Below is a small trained network, with its code and all its weights. Each question gives an input and a class and asks what happens when units are switched off, that is, made to give their printed mean instead of their output.

import numpy as np


def w(rows, s, z=0):
    codes = np.array(rows[::2]) - 128.0
    scale = np.full(codes.shape[1], s)
    scale[-1] = z or s
    return codes * scale


def norm(h):
    return h / np.sqrt((h * h).mean(-1, keepdims=True) + 1e-5)


def f(y):
    return y / 2 * (1 + np.tanh(0.7978845608 * (y + 0.044715 * y**3)))


def log_softmax(a):
    a = a - a.max(-1, keepdims=True)
    return a - np.log(np.exp(a).sum(-1, keepdims=True))


def net(x, mask):
    res = np.array(x, float).reshape(1, 8) / 4 @ E
    u = 0
    for l in range(4):
        y = f(norm(res) @ A[l][:, :-1].T + A[l][:, -1])
        res = res + np.where(mask[u : u + 4], y, B[l][:, -1]) @ B[l][:, :-1]
        u += 4
    return log_softmax(norm(res)[-1] @ U[:, :-1].T + U[:, -1])


A, B = {}, {}
E = w([
[175,92,115,98,161,190,98,88],'x0',
[162,214,188,142,139,115,118,101],'x1',
[208,191,214,52,108,77,156,131],'x2',
[204,209,108,110,59,53,252,115],'x3',
[12,173,65,127,55,120,217,127],'x4',
[135,65,221,114,48,33,65,202],'x5',
[172,230,192,126,188,139,163,106],'x6',
[143,2,92,25,21,110,91,168],'x7',
],0.0068)
A[0] = w([
[111,200,79,124,37,3,176,219,4],'0.n0',
[53,44,63,139,143,211,176,80,34],'0.n1',
[118,70,104,102,133,86,65,190,32],'0.n2',
[135,210,93,107,10,41,209,223,34],'0.n3',
],0.0058,0.0038)
B[0] = w([
[126,75,169,169,3,133,254,70,223],'0.n0',
[160,140,13,157,102,248,20,128,209],'0.n1',
[140,130,210,123,179,91,89,135,169],'0.n2',
[41,95,173,185,160,27,214,98,253],'0.n3',
],0.0075,0.0035)
A[1] = w([
[29,99,2,156,91,230,158,161,45],'1.n0',
[147,109,29,178,154,109,105,104,89],'1.n1',
[44,63,157,135,207,68,69,95,4],'1.n2',
[244,153,122,72,30,152,97,204,52],'1.n3',
],0.0056,0.0032)
B[1] = w([
[1,140,8,57,237,134,187,75,254],'1.n0',
[84,153,86,82,120,107,155,148,160],'1.n1',
[64,163,100,142,118,165,112,186,137],'1.n2',
[74,175,175,37,62,95,158,84,146],'1.n3',
],0.0073,0.0035)
A[2] = w([
[154,72,138,18,78,94,83,163,3],'2.n0',
[175,62,180,75,62,100,142,127,54],'2.n1',
[82,159,123,123,184,115,140,134,40],'2.n2',
[192,254,174,133,203,166,190,83,20],'2.n3',
],0.0089,0.0021)
B[2] = w([
[242,72,120,61,184,140,167,90,211],'2.n0',
[133,104,108,73,156,135,108,49,229],'2.n1',
[179,158,127,80,24,131,47,111,146],'2.n2',
[209,254,202,211,205,182,127,160,253],'2.n3',
],0.0084,0.0054)
A[3] = w([
[114,53,148,137,138,134,56,182,4],'3.n0',
[155,223,126,120,125,108,102,136,100],'3.n1',
[176,58,162,145,141,159,90,121,109],'3.n2',
[97,176,157,123,1,51,207,100,141],'3.n3',
],0.011,0.0038)
B[3] = w([
[117,247,165,179,71,114,152,181,170],'3.n0',
[207,109,107,180,197,146,227,150,174],'3.n1',
[115,152,106,93,54,104,121,172,189],'3.n2',
[65,61,174,194,159,83,142,86,254],'3.n3',
],0.013,0.0074)
U = w([
[125,185,157,162,69,131,67,209,7],'0',
[90,135,5,134,163,186,107,100,240],'1',
[96,74,180,174,130,49,203,63,177],'2',
[217,200,170,190,208,163,155,118,87],'3',
[186,92,130,23,92,89,108,122,114],'4',
],0.017,0.002)

Each question gives the input, the list of numbers given to net, and the class t.
The units are the neurons (one row each of A and B). Each row of codes is followed by its name. A weight is (code - 128) times the scale printed after its matrix; where a second scale follows, it is the last column's (A, B and U).
mask holds one flag per neuron, layer by layer. A switched-off neuron (its flag False) gives its mean, the last column of its row in B, instead of its output. The means were averaged over made-up inputs and are rounded, as every weight is.
A unit's drop is (log p(t) with every unit on - log p(t) with that unit switched off) / (log p(t) with every unit on - log p(t) with every unit switched off).
The circuit of an input: a set's keep is (log p(t) with only the set's units on - log p(t) with every unit switched off) / (log p(t) with every unit on - log p(t) with every unit switched off). Starting from the 12 units with the biggest drops (on a tie, the unit counted first), units are removed one at a time, each time the one whose removal leaves the highest keep (on an exact tie, the one counted first), for as long as the keep stays at least 0.8.
circuit, biggest first: the units of the circuit, biggest drop first
most important unit: the unit with the biggest drop
k most important neurons: the k neurons with the biggest drops, biggest first
k most important neurons of layer l: the k neurons of layer l with the biggest drops, biggest first
drop of u: that unit's drop, to one decimal
input [-2,-4,-8,-1,-3,7,-8,1], class 0: circuit, biggest first	[3.n0]
input [-6,-1,0,-6,-2,6,4,5], class 4: 4 most important neurons	[2.n0, 0.n3, 2.n1, 2.n3]
input [-2,6,3,-6,-2,8,1,1], class 4: 3 most important neurons	[2.n0, 0.n3, 1.n3]
input [0,0,-6,4,-8,-6,-1,0], class 1: 2 most important neurons of layer 0	[0.n2, 0.n1]
input [4,2,8,8,-3,8,0,7], class 2: 3 most important neurons	[3.n3, 0.n3, 1.n3]
input [2,2,0,1,1,0,1,1], class 3: 4 most important neurons	[0.n0, 2.n3, 1.n0, 1.n1]
input [-7,-1,-7,-6,-2,3,-5,-4], class 0: 2 most important neurons	[3.n0, 0.n2]
input [-6,-6,2,-2,-1,2,6,6], class 4: 2 most important neurons	[2.n0, 3.n3]
input [-3,7,-6,-3,1,2,-3,0], class 0: 2 most important neurons	[3.n0, 0.n0]
input [7,-1,-2,-6,0,2,-5,3], class 0: 2 most important neurons	[3.n0, 0.n2]
input [1,7,4,-7,-1,8,6,4], class 4: drop of 2.n0	0.2
input [0,5,3,-1,-7,6,-6,0], class 4: drop of 2.n0	0.2
input [-2,-7,-8,3,-4,1,-3,-2], class 1: drop of 2.n0	0.0
input [6,5,4,-5,-7,2,3,3], class 4: most important unit	3.n2
